Below is a small trained network, with its code and all its weights. Each question gives an input and a target symbol and asks what happens when units are switched off, that is, made to give their printed mean instead of their output.

import numpy as np


def w(rows, s, z=0):
    codes = np.array(rows[::2]) - 128.0
    scale = np.full(codes.shape[1], s)
    scale[-1] = z or s
    return codes * scale


def f(y):
    return np.maximum(y, 0)


def softmax(a):
    e = np.exp(a - a.max(-1, keepdims=True))
    return e / e.sum(-1, keepdims=True)


def log_softmax(a):
    a = a - a.max(-1, keepdims=True)
    return a - np.log(np.exp(a).sum(-1, keepdims=True))


def net(x, mask):
    ids = ['Γαβζημτ'.index(c) for c in x.split()]
    T = len(ids)
    res = E[ids] + P[:T]
    u = 0
    for l in range(3):
        q, k, v = (res @ M[l].T for M in (Q, K, V))
        z = softmax(np.where(np.tri(T) > 0, q @ k.T / 4**0.5, -1e9)) @ v
        res = res + np.where(mask[u], z, O[l][:, -1]) @ O[l][:, :-1]
        u += 1
        y = f(res @ A[l][:, :-1].T + A[l][:, -1])
        res = res + np.where(mask[u : u + 4], y, B[l][:, -1]) @ B[l][:, :-1]
        u += 4
    return log_softmax(res[-1] @ U[:, :-1].T + U[:, -1])


Q, K, V, O, A, B = {}, {}, {}, {}, {}, {}
E = w([
[169,44,43,96,227,200,77],'Γ',
[233,85,202,123,70,62,60],'α',
[146,57,129,130,63,152,30],'β',
[90,122,202,144,194,85,19],'ζ',
[91,173,102,86,7,2,192],'η',
[142,12,173,69,86,158,146],'μ',
[171,106,153,234,137,129,136],'τ',
],0.0091)
P = w([
[187,122,193,115,110,228,87],'0',
[42,27,97,222,146,10,99],'1',
[30,19,44,202,135,32,81],'2',
[53,4,18,204,113,56,102],'3',
[160,104,168,100,160,130,166],'4',
[178,99,159,109,172,108,186],'5',
[202,79,164,85,161,121,189],'6',
[209,56,129,140,120,128,198],'7',
[233,64,153,106,131,158,208],'8',
[189,61,146,146,133,123,140],'9',
[174,71,171,150,139,150,157],'10',
[142,50,143,164,126,151,115],'11',
],0.0043)
Q[0] = w([
[36,178,58,128,138,120,146],'L0H1',
[118,228,107,107,140,149,182],'L0H1',
[139,2,108,221,106,88,73],'L0H1',
[49,135,81,122,89,133,149],'L0H1',
],0.0072)
K[0] = w([
[96,67,185,171,156,238,10],'L0H1',
[75,49,124,172,198,119,62],'L0H1',
[193,255,157,2,55,156,184],'L0H1',
[215,118,237,191,176,226,67],'L0H1',
],0.0056)
V[0] = w([
[104,189,103,108,119,88,146],'L0H1',
[192,135,155,190,106,145,190],'L0H1',
[217,114,211,216,148,156,15],'L0H1',
[148,208,2,127,101,66,182],'L0H1',
],0.0062)
O[0] = w([
[68,87,198,201,98,159,102,50],'L0H1',
[142,220,83,167,90,221,251,254],'L0H1',
[254,208,21,178,124,63,113,196],'L0H1',
[28,138,175,203,144,185,108,81],'L0H1',
],0.0054,0.00076)
A[0] = w([
[192,65,2,116,201,189,111,176],'L0N1',
[174,64,183,130,103,43,100,228],'L0N2',
[110,80,214,106,183,198,75,250],'L0N3',
[86,152,214,246,109,133,34,255],'L0N4',
],0.0046,0.0022)
B[0] = w([
[246,127,52,141,186,241,116,204],'L0N1',
[171,63,38,126,59,33,137,254],'L0N2',
[102,42,61,248,112,205,136,243],'L0N3',
[55,34,94,65,128,3,190,243],'L0N4',
],0.0043,0.0044)
Q[1] = w([
[153,61,33,253,47,56,126],'L1H1',
[240,91,140,214,172,109,205],'L1H1',
[214,69,198,103,147,121,163],'L1H1',
[144,159,250,91,157,100,154],'L1H1',
],0.0041)
K[1] = w([
[164,80,177,64,191,245,146],'L1H1',
[32,86,155,45,142,143,168],'L1H1',
[2,95,128,139,154,128,190],'L1H1',
[67,127,156,194,91,95,118],'L1H1',
],0.0059)
V[1] = w([
[130,188,108,80,222,112,2],'L1H1',
[121,185,137,143,130,89,23],'L1H1',
[130,83,102,28,195,202,48],'L1H1',
[88,136,151,157,177,48,92],'L1H1',
],0.0065)
O[1] = w([
[200,149,253,168,138,96,115,4],'L1H1',
[155,119,204,219,123,105,28,17],'L1H1',
[162,123,217,109,179,111,243,151],'L1H1',
[126,48,189,245,68,156,132,58],'L1H1',
],0.0053,0.0035)
A[1] = w([
[199,226,27,128,128,129,124,255],'L1N1',
[177,117,77,179,234,223,128,178],'L1N2',
[136,253,127,95,73,73,164,139],'L1N3',
[107,198,142,94,72,79,191,158],'L1N4',
],0.0054,0.00095)
B[1] = w([
[155,196,60,112,137,113,79,255],'L1N1',
[161,89,106,190,254,177,199,215],'L1N2',
[106,144,129,227,52,54,190,190],'L1N3',
[34,156,166,182,127,105,170,177],'L1N4',
],0.0052)
Q[2] = w([
[4,42,132,180,86,181,239],'L2H1',
[124,123,63,237,109,85,170],'L2H1',
[93,93,132,166,148,164,217],'L2H1',
[171,39,17,124,206,82,117],'L2H1',
],0.0039)
K[2] = w([
[72,119,148,199,107,196,157],'L2H1',
[167,134,218,55,144,181,83],'L2H1',
[78,77,129,170,135,170,117],'L2H1',
[232,108,26,96,211,224,255],'L2H1',
],0.005)
V[2] = w([
[87,133,100,238,235,192,109],'L2H1',
[103,74,117,188,217,139,201],'L2H1',
[110,207,141,201,122,30,208],'L2H1',
[190,149,65,145,201,187,255],'L2H1',
],0.0051)
O[2] = w([
[137,188,180,119,55,129,66,173],'L2H1',
[153,163,197,102,63,167,174,194],'L2H1',
[107,77,86,198,45,253,140,104],'L2H1',
[93,161,155,88,134,199,109,245],'L2H1',
],0.0072,0.011)
A[2] = w([
[133,77,203,126,252,245,82,155],'L2N1',
[135,28,23,175,127,189,141,250],'L2N2',
[85,97,176,125,29,161,138,230],'L2N3',
[87,125,153,228,104,164,165,127],'L2N4',
],0.0041,0.0024)
B[2] = w([
[98,78,154,180,5,68,171,216],'L2N1',
[68,128,3,177,102,168,143,254],'L2N2',
[148,213,155,148,88,128,127,250],'L2N3',
[157,123,143,69,83,117,87,172],'L2N4',
],0.0075,0.0046)
U = w([
[190,179,239,61,119,140,120,128],'Γ',
[162,180,75,237,175,167,141,2],'α',
[152,120,148,149,196,72,70,248],'β',
[255,68,134,179,63,86,102,20],'ζ',
[15,119,125,187,57,105,191,180],'η',
[95,112,84,13,185,125,181,74],'μ',
[140,188,89,120,61,182,57,186],'τ',
],0.0058,0.0024)

Each question gives the input, a string of symbols that net reads in full, and the target symbol t.
The units are the heads (4 rows each of Q, K, V and O) and the neurons (one row each of A and B). Each row of codes is followed by its name. A weight is (code - 128) times the scale printed after its matrix; where a second scale follows, it is the last column's (O, A, B and U).
mask holds one flag per unit, layer by layer, with each layer's heads first. A switched-off unit (its flag False) gives its mean, the last column of its rows in O or B, instead of its output. The means were averaged over made-up inputs and are rounded, as every weight is.
A unit's drop is (log p(t) with every unit on - log p(t) with that unit switched off) / (log p(t) with every unit on - log p(t) with every unit switched off).
The circuit of an input: a set's keep is (log p(t) with only the set's units on - log p(t) with every unit switched off) / (log p(t) with every unit on - log p(t) with every unit switched off). Starting from the 12 units with the biggest drops (on a tie, the unit counted first), units are removed one at a time, each time the one whose removal leaves the highest keep (on an exact tie, the one counted first), for as long as the keep stays at least 0.8.
units of the circuit, in order: the units of the circuit, biggest drop first
unit that matters most: the unit with the biggest drop
top k neurons: the k neurons with the biggest drops, biggest first
k most important neurons of layer l: the k neurons of layer l with the biggest drops, biggest first
drop of u: that unit's drop, to one decimal
input τ η α, target η: units of the circuit, in order	L0H1; L2H1
input ζ β τ, target ζ: units of the circuit, in order	L1H1; L0H1
input ζ τ β ζ, target ζ: unit that matters most	L1H1
input ζ η μ η η μ τ Γ β, target Γ: top 3 neurons	L1N2; L0N3; L2N2
input μ τ α, target μ: units of the circuit, in order	L2H1; L1H1; L0H1
input η τ Γ α μ ζ μ, target Γ: 2 most important neurons of layer 0	L0N1; L0N3
input β τ β τ β ζ β α η η η β, target η: units of the circuit, in order	L0H1; L2H1; L2N2
input τ ζ τ β α η η η η Γ, target Γ: top 3 neurons	L1N2; L0N3; L0N1
input τ τ η, target τ: top 4 neurons	L1N2; L0N4; L1N1; L2N1
input α τ τ τ μ μ η Γ, target Γ: top 2 neurons	L1N2; L0N1
input η Γ τ α τ τ β Γ α, target Γ: 3 most important neurons of layer 0	L0N1; L0N2; L0N3
input α τ ζ, target α: units of the circuit, in order	L0H1; L2H1; L2N2
input α τ τ ζ η η τ τ τ α, target η: units of the circuit, in order	L0H1; L0N4
input μ β τ Γ τ μ β, target Γ: unit that matters most	L0N1
input ζ τ τ μ μ β β, target μ: 2 most important neurons of layer 2	L2N3; L2N1
input μ μ ζ η, target μ: 3 most important neurons of layer 2	L2N1; L2N3; L2N2
input μ τ η, target μ: top 2 neurons	L2N1; L1N1
input Γ α ζ μ Γ τ η η μ Γ α, target Γ: top 2 neurons	L1N2; L2N2
input α ζ α ζ μ μ τ μ, target μ: 2 most important neurons of layer 2	L2N3; L2N1
input τ τ η β ζ ζ Γ Γ τ μ, target Γ: top 3 neurons	L1N2; L0N1; L2N2
input ζ ζ β, target ζ: unit that matters most	L1H1
input τ α α Γ μ ζ τ τ τ ζ, target Γ: top 2 neurons	L0N1; L1N2
input τ τ Γ Γ τ τ ζ β τ τ ζ, target Γ: drop of L0N1	0.7
